[[108 114 153 132 112 111]
 [130 122 137 124 148 152]
 [143 151 115 115 111 142]
 [122 132 151 115 108 146]
 [134 126 105 140 143 109]]
|
[[108 114 153 132 112 111]
 [122 132 151 115 108 146]
 [130 122 137 124 148 152]
 [134 126 105 140 143 109]
 [143 151 115 115 111 142]]

[[126 125 130 132 130 129 119 128 129 132 127 136 127]
 [132 131 125 131 128 130 126 127 135 130 129 138 137]
 [124 134 144 124 126 124 133 131 118 133 123 126 129]
 [149 139 135 116 114 140 118 126 135 133 128 136 113]
 [125 120 122 138 140 117 134 136 119 129 125 128 132]]
|
[[124 134 144 124 126 124 133 131 118 133 123 126 129]
 [125 120 122 138 140 117 134 136 119 129 125 128 132]
 [126 125 130 132 130 129 119 128 129 132 127 136 127]
 [132 131 125 131 128 130 126 127 135 130 129 138 137]
 [149 139 135 116 114 140 118 126 135 133 128 136 113]]

[[130 122 129 128 129 132 132]
 [132 126 134 132 130 140 132]
 [131 133 143 126 128 120 127]
 [134 133 151 127 129 125 130]
 [133 129 148 125 128 118 130]
 [136 120 144 131 131 139 137]
 [137 125 154 128 130 128 134]]
|
[[130 122 129 128 129 132 132]
 [131 133 143 126 128 120 127]
 [132 126 134 132 130 140 132]
 [133 129 148 125 128 118 130]
 [134 133 151 127 129 125 130]
 [136 120 144 131 131 139 137]
 [137 125 154 128 130 128 134]]

[[120 120 123 147 134 133]
 [127 132 122 132 131 119]
 [125 123 130 144 136 127]
 [129 134 124 118 126 140]
 [133 123 116 112 154 137]
 [118 131 126 104 126 135]
 [119 131 143 126 115 131]
 [121 113 121 134 145 118]]
|
[[118 131 126 104 126 135]
 [119 131 143 126 115 131]
 [120 120 123 147 134 133]
 [121 113 121 134 145 118]
 [125 123 130 144 136 127]
 [127 132 122 132 131 119]
 [129 134 124 118 126 140]
 [133 123 116 112 154 137]]

[[123 130 139 146 113 125]
 [142 124 120 136 134 138]
 [134 130 127 101 143 115]
 [127 132 132 142 122 120]
 [112 115 121 122 137 144]
 [129 138 126 113 130 114]]
|
[[112 115 121 122 137 144]
 [123 130 139 146 113 125]
 [127 132 132 142 122 120]
 [129 138 126 113 130 114]
 [134 130 127 101 143 115]
 [142 124 120 136 134 138]]

[[128 142 119 131 139 118 125 149 147 123 105 112 137 151 136 146]
 [117 109 124 124 119 132 124 128 131 137 105 131 120 130 142 132]
 [131 145 141 148 106 141 141 146 137 144 132 144 132 123 147 117]
 [118 126 147 112 128 131 138 122 152 140 123 144 125 104 145 111]
 [150 125 123 142 132 140 126 120 138 125 145 122 113 110 121 113]
 [151 118 131 130 115 140 119 130 138 131 151 132 120 137 140 139]]
|
[[117 109 124 124 119 132 124 128 131 137 105 131 120 130 142 132]
 [118 126 147 112 128 131 138 122 152 140 123 144 125 104 145 111]
 [128 142 119 131 139 118 125 149 147 123 105 112 137 151 136 146]
 [131 145 141 148 106 141 141 146 137 144 132 144 132 123 147 117]
 [150 125 123 142 132 140 126 120 138 125 145 122 113 110 121 113]
 [151 118 131 130 115 140 119 130 138 131 151 132 120 137 140 139]]
